[[  3  31  16   7 -35   7  -3  27 -16  -6 -34   4]
 [ 19   2  14  -5 -30  11   3 -35   3  15 -16  28]
 [ 32  31  11 -26  -9  29  12 -21 -11  -2 -19 -16]
 [ 33   1  22 -11 -26 -20 -28  24  19  14  11 -27]
 [ 12 -32 -11 -18  33  25 -27 -15   7 -32 -11  -8]
 [ 35  17 -30  31   2   7  27 -19   5 -10 -12 -31]]
|
[[  3  19  32  33  12  35]
 [ 31   2  31   1 -32  17]
 [ 16  14  11  22 -11 -30]
 [  7  -5 -26 -11 -18  31]
 [-35 -30  -9 -26  33   2]
 [  7  11  29 -20  25   7]
 [ -3   3  12 -28 -27  27]
 [ 27 -35 -21  24 -15 -19]
 [-16   3 -11  19   7   5]
 [ -6  15  -2  14 -32 -10]
 [-34 -16 -19  11 -11 -12]
 [  4  28 -16 -27  -8 -31]]

[[ 24  18 -39]
 [-22 -28  31]
 [-41 -20  40]]
|
[[ 24 -22 -41]
 [ 18 -28 -20]
 [-39  31  40]]

[[-10  20   8   7  29  32  10]
 [-18  45   8  -4   1  -7   7]
 [-19  45   7  -6   0  -8 -11]
 [ 10 -18 -12  -8 -29 -30   0]
 [-11  18   7   8  32  32  -3]
 [ 10 -18  -9  -8 -31 -30  -8]
 [  9 -18  -9  -8 -30 -31  26]
 [ -2 -19   1   4  36  -6 -14]]
|
[[-10 -18 -19  10 -11  10   9  -2]
 [ 20  45  45 -18  18 -18 -18 -19]
 [  8   8   7 -12   7  -9  -9   1]
 [  7  -4  -6  -8   8  -8  -8   4]
 [ 29   1   0 -29  32 -31 -30  36]
 [ 32  -7  -8 -30  32 -30 -31  -6]
 [ 10   7 -11   0  -3  -8  26 -14]]

[[ 10  -3 -23  -2  10  15   6  28  12  -3  -9  -5   9 -18 -13  -2]
 [  7  10 -11  11   6   2  16  12   6  11  -1  12   6 -20 -28  11]
 [ -2  14  19  12  -2 -10   8 -25  -6  13   1  16  -3  -2 -10  12]
 [ -8 -19   6 -20  -7   2 -25  -5  -5 -19   0 -23  -7  27  41 -20]]
|
[[ 10   7  -2  -8]
 [ -3  10  14 -19]
 [-23 -11  19   6]
 [ -2  11  12 -20]
 [ 10   6  -2  -7]
 [ 15   2 -10   2]
 [  6  16   8 -25]
 [ 28  12 -25  -5]
 [ 12   6  -6  -5]
 [ -3  11  13 -19]
 [ -9  -1   1   0]
 [ -5  12  16 -23]
 [  9   6  -3  -7]
 [-18 -20  -2  27]
 [-13 -28 -10  41]
 [ -2  11  12 -20]]

[[-25  -5 -19   9   6   0  12  27   9  -4 -13 -11  26]
 [  1 -10   6 -14  14 -18 -19  30 -10  -2  -5 -16 -37]
 [ -1   8  -5  12 -13  15  16 -26   8   2   4  14  33]
 [ -2   9  -6  13 -13  16  18 -27   9   2   4  14  35]
 [-24  -5 -17   7   7  -1  10  28   7  -4 -13 -12  21]
 [  1   9  -4  12 -14  16  16 -30   8   3   6  16  32]]
|
[[-25   1  -1  -2 -24   1]
 [ -5 -10   8   9  -5   9]
 [-19   6  -5  -6 -17  -4]
 [  9 -14  12  13   7  12]
 [  6  14 -13 -13   7 -14]
 [  0 -18  15  16  -1  16]
 [ 12 -19  16  18  10  16]
 [ 27  30 -26 -27  28 -30]
 [  9 -10   8   9   7   8]
 [ -4  -2   2   2  -4   3]
 [-13  -5   4   4 -13   6]
 [-11 -16  14  14 -12  16]
 [ 26 -37  33  35  21  32]]

[[ 33  -3 -35  -5  21 -15   8]
 [ 31  -5 -36  -4  22 -16  12]]
|
[[ 33  31]
 [ -3  -5]
 [-35 -36]
 [ -5  -4]
 [ 21  22]
 [-15 -16]
 [  8  12]]
---
[[ 18  18 -24  11 -26 -12 -16]
 [ 29  16 -18   6 -25  -7 -22]
 [ 31  22 -33   7 -19 -11 -19]
 [ 11  18 -46   0 -24 -19 -10]]
|
[[ 18 -24 -26 -16]
 [ 29 -18 -25 -22]
 [ 31 -33 -19 -19]
 [ 11 -46 -24 -10]]

[[  7  -8  -9   1 -16]
 [ -6 -23 -25   9   2]
 [  8 -37 -15   1  -3]
 [ 11 -14  14  -6  -4]]
|
[[  7  -9 -16]
 [ -6 -25   2]
 [  8 -15  -3]
 [ 11  14  -4]]

[[-27  20  34  17 -12  22]
 [ 23  -4  18   0 -29 -12]
 [  8 -18  -6   0   3  -1]
 [  3   8 -10 -11   4   2]]
|
[[-27  34 -12]
 [ 23  18 -29]
 [  8  -6   3]
 [  3 -10   4]]

[[  1 -10  -8   2 -19  -1   1  17  -7   9 -10]
 [-29  -5  32  19  27 -25 -16 -15  -8  -2   7]
 [ 28  28  -2   1 -30 -31 -13  46  -5  -8 -28]
 [ 14 -13   9  15  17 -37 -23 -10  -5   0  29]]
|
[[  1  -8 -19   1  -7 -10]
 [-29  32  27 -16  -8   7]
 [ 28  -2 -30 -13  -5 -28]
 [ 14   9  17 -23  -5  29]]

[[  8 -42]
 [ -9 -44]]
|
[[ 8]
 [-9]]

[[  1 -14  22  -7  -8  -3   2  -5]
 [ 36  12  -8   5  -1  12   4   3]
 [ -7  15   4  12 -13 -18  -2   2]
 [ -6  14   1  12 -12  -4  -7   0]
 [ -1  -8  27  -7  -7  -1   1   1]
 [ -3   1   0  -1  -1  -3  -1   1]
 [  3   3   8   1  -1   4  -2  -1]
 [ 25  13 -10   8  -2   6  -2   6]
 [  3  -5   3  -2  18   1  -3 -13]
 [ 19   7 -10   4   1   5   2  12]
 [  5 -20   9   4  39  24   1  -9]]
|
[[  1  22  -8   2]
 [ 36  -8  -1   4]
 [ -7   4 -13  -2]
 [ -6   1 -12  -7]
 [ -1  27  -7   1]
 [ -3   0  -1  -1]
 [  3   8  -1  -2]
 [ 25 -10  -2  -2]
 [  3   3  18  -3]
 [ 19 -10   1   2]
 [  5   9  39   1]]

[[ -5   3   4  -7   6   1  20 -24]
 [-17 -17  -8   3 -14  -9 -34   0]
 [-13  16   4 -11  17  12  -3  22]
 [ -3  18  27  -5  -3  16 -11   1]
 [ -2  14  11  -7  -3 -13  -8  20]
 [ 14  17  -9 -11  25  11   8 -16]
 [-45 -15 -33 -12  -2   8  22  29]
 [-19  -2 -15   5  18 -37   1 -44]]
|
[[ -5   4   6  20]
 [-17  -8 -14 -34]
 [-13   4  17  -3]
 [ -3  27  -3 -11]
 [ -2  11  -3  -8]
 [ 14  -9  25   8]
 [-45 -33  -2  22]
 [-19 -15  18   1]]

[[ -3  11 -10  -6]
 [ -1  -6  37 -19]
 [ 16  -9  18 -21]
 [ 15  -7  27  -1]
 [  8 -11  10 -22]
 [ 21  -6  20  -2]
 [ -2  11 -11  -6]
 [ -1  -3   1  -3]
 [  6   6  21 -19]
 [-11  16  15 -14]
 [  6  -9  14 -22]]
|
[[ -3 -10]
 [ -1  37]
 [ 16  18]
 [ 15  27]
 [  8  10]
 [ 21  20]
 [ -2 -11]
 [ -1   1]
 [  6  21]
 [-11  15]
 [  6  14]]
